Below are the code and all the weights of a small trained network. Each question names an input and a class and asks about switching units off, where a switched-off unit gives its printed mean instead of its output.

import numpy as np


def w(rows, s, z=0):
    codes = np.array(rows[::2]) - 128.0
    scale = np.full(codes.shape[1], s)
    scale[-1] = z or s
    return codes * scale


def f(y):
    return y / 2 * (1 + np.tanh(0.7978845608 * (y + 0.044715 * y**3)))


def log_softmax(a):
    a = a - a.max(-1, keepdims=True)
    return a - np.log(np.exp(a).sum(-1, keepdims=True))


def net(x, mask):
    res = np.array(x, float).reshape(1, 2) / 4 @ E
    y = f(res @ A[0][:, :-1].T + A[0][:, -1])
    res = res + np.where(mask, y, B[0][:, -1]) @ B[0][:, :-1]
    return log_softmax(res[-1] @ U[:, :-1].T + U[:, -1])


A, B = {}, {}
E = w([
[254,207,167],'x0',
[144,54,236],'x1',
],0.0085)
A[0] = w([
[124,82,201,102],'N0',
[182,79,225,129],'N1',
[138,58,162,101],'N2',
[110,190,56,98],'N3',
[66,60,119,159],'N4',
[88,214,121,81],'N5',
[108,119,210,80],'N6',
[226,165,159,183],'N7',
[95,57,102,253],'N8',
[67,30,96,79],'N9',
[101,173,50,55],'N10',
[158,86,5,29],'N11',
[52,117,90,205],'N12',
[234,126,121,93],'N13',
[144,71,189,71],'N14',
[125,209,49,71],'N15',
],0.013,0.0047)
B[0] = w([
[215,74,87,185],'N0',
[212,125,106,223],'N1',
[200,144,17,172],'N2',
[223,53,117,186],'N3',
[163,207,102,225],'N4',
[197,103,97,151],'N5',
[156,77,118,164],'N6',
[153,240,86,254],'N7',
[186,202,182,230],'N8',
[139,194,41,226],'N9',
[186,79,63,172],'N10',
[125,105,2,154],'N11',
[163,195,155,219],'N12',
[81,187,78,203],'N13',
[224,49,67,176],'N14',
[212,81,79,196],'N15',
],0.0085,0.009)
U = w([
[216,57,60,118],'0',
[167,253,105,74],'1',
[163,187,174,254],'2',
[88,2,109,86],'3',
[71,106,178,71],'4',
],0.009,0.0066)

Each question gives the input, the list of numbers given to net, and the class t.
The units are the neurons (one row each of A and B). Each row of codes is followed by its name. A weight is (code - 128) times the scale printed after its matrix; where a second scale follows, it is the last column's (A, B and U).
mask holds one flag per neuron, in row order. A switched-off neuron (its flag False) gives its mean, the last column of its row in B, instead of its output. The means were averaged over made-up inputs and are rounded, as every weight is.
A unit's drop is (log p(t) with every unit on - log p(t) with that unit switched off) / (log p(t) with every unit on - log p(t) with every unit switched off).
The circuit of an input: a set's keep is (log p(t) with only the set's units on - log p(t) with every unit switched off) / (log p(t) with every unit on - log p(t) with every unit switched off). Starting from the 12 units with the biggest drops (on a tie, the unit counted first), units are removed one at a time, each time the one whose removal leaves the highest keep (on an exact tie, the one counted first), for as long as the keep stays at least 0.8.
units of the circuit, in order: the units of the circuit, biggest drop first
top k neurons: the k neurons with the biggest drops, biggest first
drop of u: that unit's drop, to one decimal
input [-6,3], class 1: units of the circuit, in order -> [N9; N4]
input [4,-5], class 0: units of the circuit, in order -> [N15; N3]
input [-7,-8], class 0: top 2 neurons -> [N3; N10]
input [-3,-3], class 2: top 2 neurons -> [N7; N2]
input [-8,7], class 1: units of the circuit, in order -> [N4]
input [-3,2], class 2: top 2 neurons -> [N7; N13]
input [-5,3], class 1: top 2 neurons -> [N9; N4]
input [3,-2], class 2: top 3 neurons -> [N9; N4; N2]
input [-7,4], class 1: drop of N4 -> 0.1
input [1,-6], class 0: drop of N8 -> 0.0
input [-3,-2], class 2: drop of N7 -> 0.4
